Below is a small trained network, with its code and all its weights. Each question gives an input and a class and asks what happens when units are switched off, that is, made to give their printed mean instead of their output.

import numpy as np


def w(rows, s, z=0):
    codes = np.array(rows[::2]) - 128.0
    scale = np.full(codes.shape[1], s)
    scale[-1] = z or s
    return codes * scale


def norm(h):
    return h / np.sqrt((h * h).mean(-1, keepdims=True) + 1e-5)


def f(y):
    return np.maximum(y, 0)


def log_softmax(a):
    a = a - a.max(-1, keepdims=True)
    return a - np.log(np.exp(a).sum(-1, keepdims=True))


def net(x, mask):
    res = np.array(x, float).reshape(1, 4) / 4 @ E
    u = 0
    for l in range(3):
        y = f(norm(res) @ A[l][:, :-1].T + A[l][:, -1])
        res = res + np.where(mask[u : u + 6], y, B[l][:, -1]) @ B[l][:, :-1]
        u += 6
    return log_softmax(norm(res)[-1] @ U[:, :-1].T + U[:, -1])


A, B = {}, {}
E = w([
[77,64,105,109,126,185,93,88,29,53,58],'x0',
[101,115,136,98,157,141,137,116,135,183,134],'x1',
[188,200,2,68,117,197,167,136,146,77,195],'x2',
[127,75,130,46,118,94,190,171,147,59,92],'x3',
],0.0065)
A[0] = w([
[75,106,137,33,72,109,188,153,121,67,131,44],'0.n1',
[161,192,109,70,52,177,157,123,216,108,152,107],'0.n2',
[210,149,76,78,143,231,121,101,107,122,112,37],'0.n3',
[78,116,75,85,143,254,135,97,31,65,162,2],'0.n4',
[114,140,79,148,113,139,83,119,107,152,186,80],'0.n5',
[98,202,104,142,135,184,44,103,63,138,153,97],'0.n6',
],0.0066,0.003)
B[0] = w([
[170,208,61,149,117,115,169,132,75,255,52,203],'0.n1',
[67,133,171,141,138,112,137,146,114,156,149,253],'0.n2',
[141,22,144,174,147,104,148,230,59,112,141,214],'0.n3',
[101,167,175,93,135,128,124,73,200,78,147,241],'0.n4',
[179,55,90,88,179,97,149,169,160,205,119,180],'0.n5',
[132,143,104,110,41,157,126,94,110,182,56,224],'0.n6',
],0.0088,0.0061)
A[1] = w([
[57,93,213,139,186,79,101,20,86,103,64,215],'1.n1',
[109,106,37,136,190,183,236,87,38,105,202,5],'1.n2',
[53,194,73,168,64,183,211,146,107,199,160,182],'1.n3',
[240,117,124,187,119,163,58,20,65,190,146,88],'1.n4',
[80,139,25,102,163,128,152,82,120,56,16,93],'1.n5',
[36,163,133,156,155,119,149,27,113,59,2,172],'1.n6',
],0.0041,0.0012)
B[1] = w([
[137,71,124,129,59,195,116,155,113,26,146,232],'1.n1',
[42,103,97,176,81,150,155,143,129,123,232,175],'1.n2',
[148,130,78,154,129,74,85,86,140,146,91,253],'1.n3',
[176,105,61,2,75,45,195,146,49,112,71,192],'1.n4',
[191,92,180,37,120,205,110,77,231,198,132,197],'1.n5',
[114,204,248,131,185,178,107,109,62,155,168,226],'1.n6',
],0.0072,0.0047)
A[2] = w([
[101,113,70,133,141,156,140,135,141,115,200,32],'2.n1',
[152,66,141,173,149,145,168,104,93,167,70,184],'2.n2',
[99,97,171,146,106,162,127,175,70,120,181,253],'2.n3',
[137,145,125,136,138,52,121,142,193,170,184,18],'2.n4',
[146,131,85,126,90,175,177,171,116,177,88,159],'2.n5',
[170,189,131,128,254,85,150,149,160,116,183,19],'2.n6',
],0.0094,0.0016)
B[2] = w([
[118,84,84,254,138,84,72,203,177,121,117,170],'2.n1',
[174,192,58,108,89,68,178,164,148,141,102,219],'2.n2',
[104,123,81,209,224,112,122,169,229,123,244,216],'2.n3',
[89,111,105,72,145,203,124,113,91,58,127,254],'2.n4',
[163,137,152,146,111,39,145,111,77,132,70,246],'2.n5',
[140,112,203,139,113,179,69,55,151,117,123,199],'2.n6',
],0.0096,0.0075)
U = w([
[175,146,103,92,64,86,157,103,82,200,48,255],'0',
[107,88,106,178,140,97,125,169,154,133,176,96],'1',
[118,119,188,78,116,249,97,67,137,101,143,35],'2',
],0.018,0.0024)

Each question gives the input, the list of numbers given to net, and the class t.
The units are the neurons (one row each of A and B). Each row of codes is followed by its name. A weight is (code - 128) times the scale printed after its matrix; where a second scale follows, it is the last column's (A, B and U).
mask holds one flag per neuron, layer by layer. A switched-off neuron (its flag False) gives its mean, the last column of its row in B, instead of its output. The means were averaged over made-up inputs and are rounded, as every weight is.
A unit's drop is (log p(t) with every unit on - log p(t) with that unit switched off) / (log p(t) with every unit on - log p(t) with every unit switched off).
The circuit of an input: a set's keep is (log p(t) with only the set's units on - log p(t) with every unit switched off) / (log p(t) with every unit on - log p(t) with every unit switched off). Starting from the 12 units with the biggest drops (on a tie, the unit counted first), units are removed one at a time, each time the one whose removal leaves the highest keep (on an exact tie, the one counted first), for as long as the keep stays at least 0.8.
units of the circuit, in order: the units of the circuit, biggest drop first
unit that matters most: the unit with the biggest drop
k most important neurons: the k neurons with the biggest drops, biggest first
top k neurons in layer l: the k neurons of layer l with the biggest drops, biggest first
input [-8,-8,4,-8], class 0: unit that matters most -> 0.n4
input [3,8,-5,-2], class 1: 2 most important neurons -> 2.n3, 0.n1
input [-6,-7,2,-5], class 2: units of the circuit, in order -> 2.n4, 2.n6
input [8,5,8,-2], class 1: 2 most important neurons -> 0.n3, 1.n2
input [-2,5,-2,-1], class 1: 3 most important neurons -> 0.n1, 0.n6, 0.n5
input [7,-7,-3,6], class 2: 3 most important neurons -> 1.n6, 0.n3, 0.n6
input [7,-1,5,4], class 2: 3 most important neurons -> 0.n4, 1.n5, 0.n1
input [-8,7,-1,-7], class 2: 3 most important neurons -> 0.n1, 2.n4, 0.n6
input [-2,0,4,3], class 1: top 4 neurons in layer 0 -> 0.n3, 0.n6, 0.n2, 0.n5
input [-7,5,5,0], class 2: units of the circuit, in order -> 2.n6, 2.n4
input [7,0,-2,-5], class 2: 2 most important neurons -> 0.n4, 0.n1
input [-4,3,4,-3], class 1: top 3 neurons in layer 1 -> 1.n4, 1.n5, 1.n6
input [7,6,8,-8], class 0: 3 most important neurons -> 0.n6, 0.n5, 0.n3
input [4,8,-2,3], class 2: top 3 neurons in layer 1 -> 1.n6, 1.n1, 1.n4
input [4,-7,1,-1], class 2: units of the circuit, in order -> 0.n4
input [-6,-2,-2,-5], class 2: top 2 neurons in layer 2 -> 2.n4, 2.n6
input [0,-4,-5,-4], class 1: 4 most important neurons -> 0.n1, 2.n3, 1.n1, 0.n5
input [-1,1,6,-4], class 1: 2 most important neurons -> 0.n3, 0.n1
input [3,3,-3,0], class 1: top 3 neurons in layer 2 -> 2.n3, 2.n4, 2.n6
input [7,-7,-1,-4], class 2: most important neuron -> 0.n4
input [-2,-1,-4,-2], class 1: top 2 neurons in layer 0 -> 0.n1, 0.n6
